Below is a small trained network, with its code and all its weights. Each question gives an input and a class and asks what happens when units are switched off, that is, made to give their printed mean instead of their output.

import numpy as np


def w(rows, s, z=0):
    codes = np.array(rows[::2]) - 128.0
    scale = np.full(codes.shape[1], s)
    scale[-1] = z or s
    return codes * scale


def f(y):
    return y / 2 * (1 + np.tanh(0.7978845608 * (y + 0.044715 * y**3)))


def log_softmax(a):
    a = a - a.max(-1, keepdims=True)
    return a - np.log(np.exp(a).sum(-1, keepdims=True))


def net(x, mask):
    res = np.array(x, float).reshape(1, 5) / 4 @ E
    y = f(res @ A[0][:, :-1].T + A[0][:, -1])
    res = res + np.where(mask, y, B[0][:, -1]) @ B[0][:, :-1]
    return log_softmax(res[-1] @ U[:, :-1].T + U[:, -1])


A, B = {}, {}
E = w([
[53,185,100,117],'x0',
[165,186,183,245],'x1',
[211,254,254,101],'x2',
[241,168,27,149],'x3',
[155,109,142,130],'x4',
],0.0081)
A[0] = w([
[70,136,164,127,123],'neuron 0',
[126,145,112,65,17],'neuron 1',
[175,95,156,204,170],'neuron 2',
[97,135,147,116,11],'neuron 3',
[178,67,133,44,136],'neuron 4',
[167,135,164,88,151],'neuron 5',
[84,134,128,30,119],'neuron 6',
[132,176,149,91,120],'neuron 7',
[162,165,52,166,122],'neuron 8',
[127,205,171,43,87],'neuron 9',
[130,130,112,71,94],'neuron 10',
[79,108,81,179,70],'neuron 11',
[105,94,76,163,8],'neuron 12',
[139,147,167,205,43],'neuron 13',
[148,74,163,134,158],'neuron 14',
[113,78,116,179,127],'neuron 15',
[188,138,128,112,56],'neuron 16',
[95,183,119,160,76],'neuron 17',
[189,148,81,95,111],'neuron 18',
[156,103,169,182,122],'neuron 19',
[166,109,132,22,78],'neuron 20',
[149,144,156,228,158],'neuron 21',
[93,84,185,116,83],'neuron 22',
[162,151,52,114,143],'neuron 23',
[146,131,88,9,138],'neuron 24',
[135,190,68,117,103],'neuron 25',
[137,113,124,49,65],'neuron 26',
[155,175,169,114,90],'neuron 27',
[73,174,141,99,72],'neuron 28',
[163,158,74,122,125],'neuron 29',
[145,182,147,116,85],'neuron 30',
[136,87,139,204,171],'neuron 31',
[178,151,81,120,100],'neuron 32',
],0.011,0.0018)
B[0] = w([
[133,109,201,161,188],'neuron 0',
[105,165,119,134,149],'neuron 1',
[92,179,123,187,207],'neuron 2',
[103,104,152,133,137],'neuron 3',
[43,243,95,166,202],'neuron 4',
[203,101,54,52,191],'neuron 5',
[94,188,139,127,217],'neuron 6',
[253,50,40,63,190],'neuron 7',
[54,50,179,191,208],'neuron 8',
[199,68,108,52,254],'neuron 9',
[77,168,106,167,156],'neuron 10',
[213,53,52,50,201],'neuron 11',
[170,56,92,68,192],'neuron 12',
[108,144,113,167,206],'neuron 13',
[133,104,142,158,164],'neuron 14',
[172,133,107,43,184],'neuron 15',
[133,66,144,109,168],'neuron 16',
[111,192,96,148,159],'neuron 17',
[63,81,185,180,194],'neuron 18',
[114,170,68,132,185],'neuron 19',
[101,189,90,224,193],'neuron 20',
[110,196,82,149,234],'neuron 21',
[71,44,169,144,195],'neuron 22',
[97,101,147,133,205],'neuron 23',
[62,204,123,158,228],'neuron 24',
[61,96,183,154,180],'neuron 25',
[109,152,74,186,170],'neuron 26',
[139,53,113,68,221],'neuron 27',
[143,124,154,125,176],'neuron 28',
[55,69,254,101,182],'neuron 29',
[144,71,21,69,196],'neuron 30',
[159,191,88,119,182],'neuron 31',
[107,26,202,181,183],'neuron 32',
],0.0052,0.0061)
U = w([
[172,100,62,63,75],'0',
[82,87,251,143,67],'1',
[120,160,119,124,254],'2',
[105,230,69,151,57],'3',
],0.014,0.0078)

Each question gives the input, the list of numbers given to net, and the class t.
The units are the neurons (one row each of A and B). Each row of codes is followed by its name. A weight is (code - 128) times the scale printed after its matrix; where a second scale follows, it is the last column's (A, B and U).
mask holds one flag per neuron, in row order. A switched-off neuron (its flag False) gives its mean, the last column of its row in B, instead of its output. The means were averaged over made-up inputs and are rounded, as every weight is.
A unit's drop is (log p(t) with every unit on - log p(t) with that unit switched off) / (log p(t) with every unit on - log p(t) with every unit switched off).
The circuit of an input: a set's keep is (log p(t) with only the set's units on - log p(t) with every unit switched off) / (log p(t) with every unit on - log p(t) with every unit switched off). Starting from the 12 units with the biggest drops (on a tie, the unit counted first), units are removed one at a time, each time the one whose removal leaves the highest keep (on an exact tie, the one counted first), for as long as the keep stays at least 0.8.
circuit, biggest first: the units of the circuit, biggest drop first
most important unit: the unit with the biggest drop
k most important neurons: the k neurons with the biggest drops, biggest first
drop of u: that unit's drop, to one decimal
input [5,-7,-6,-3,-6], class 3: circuit, biggest first : (neuron 24; neuron 6)
input [-8,-8,-2,-6,2], class 2: most important unit : neuron 22
input [-2,8,1,3,8], class 3: circuit, biggest first : (neuron 21; neuron 2)
input [-3,-8,5,-6,6], class 3: circuit, biggest first : (neuron 4; neuron 20)
input [6,7,3,-6,-3], class 3: 3 most important neurons : (neuron 21; neuron 17; neuron 29)
input [3,4,-3,4,2], class 1: 2 most important neurons : (neuron 8; neuron 29)
input [7,2,-6,8,8], class 1: 2 most important neurons : (neuron 8; neuron 29)
input [1,3,-7,-7,-2], class 0: 2 most important neurons : (neuron 11; neuron 15)
input [-1,7,7,2,6], class 0: 2 most important neurons : (neuron 27; neuron 30)
input [4,-1,-6,-4,5], class 0: drop of neuron 11 : 0.4
input [-2,-1,7,-6,-4], class 0: drop of neuron 13 : 0.0
input [2,1,-4,6,-4], class 1: drop of neuron 8 : 0.1
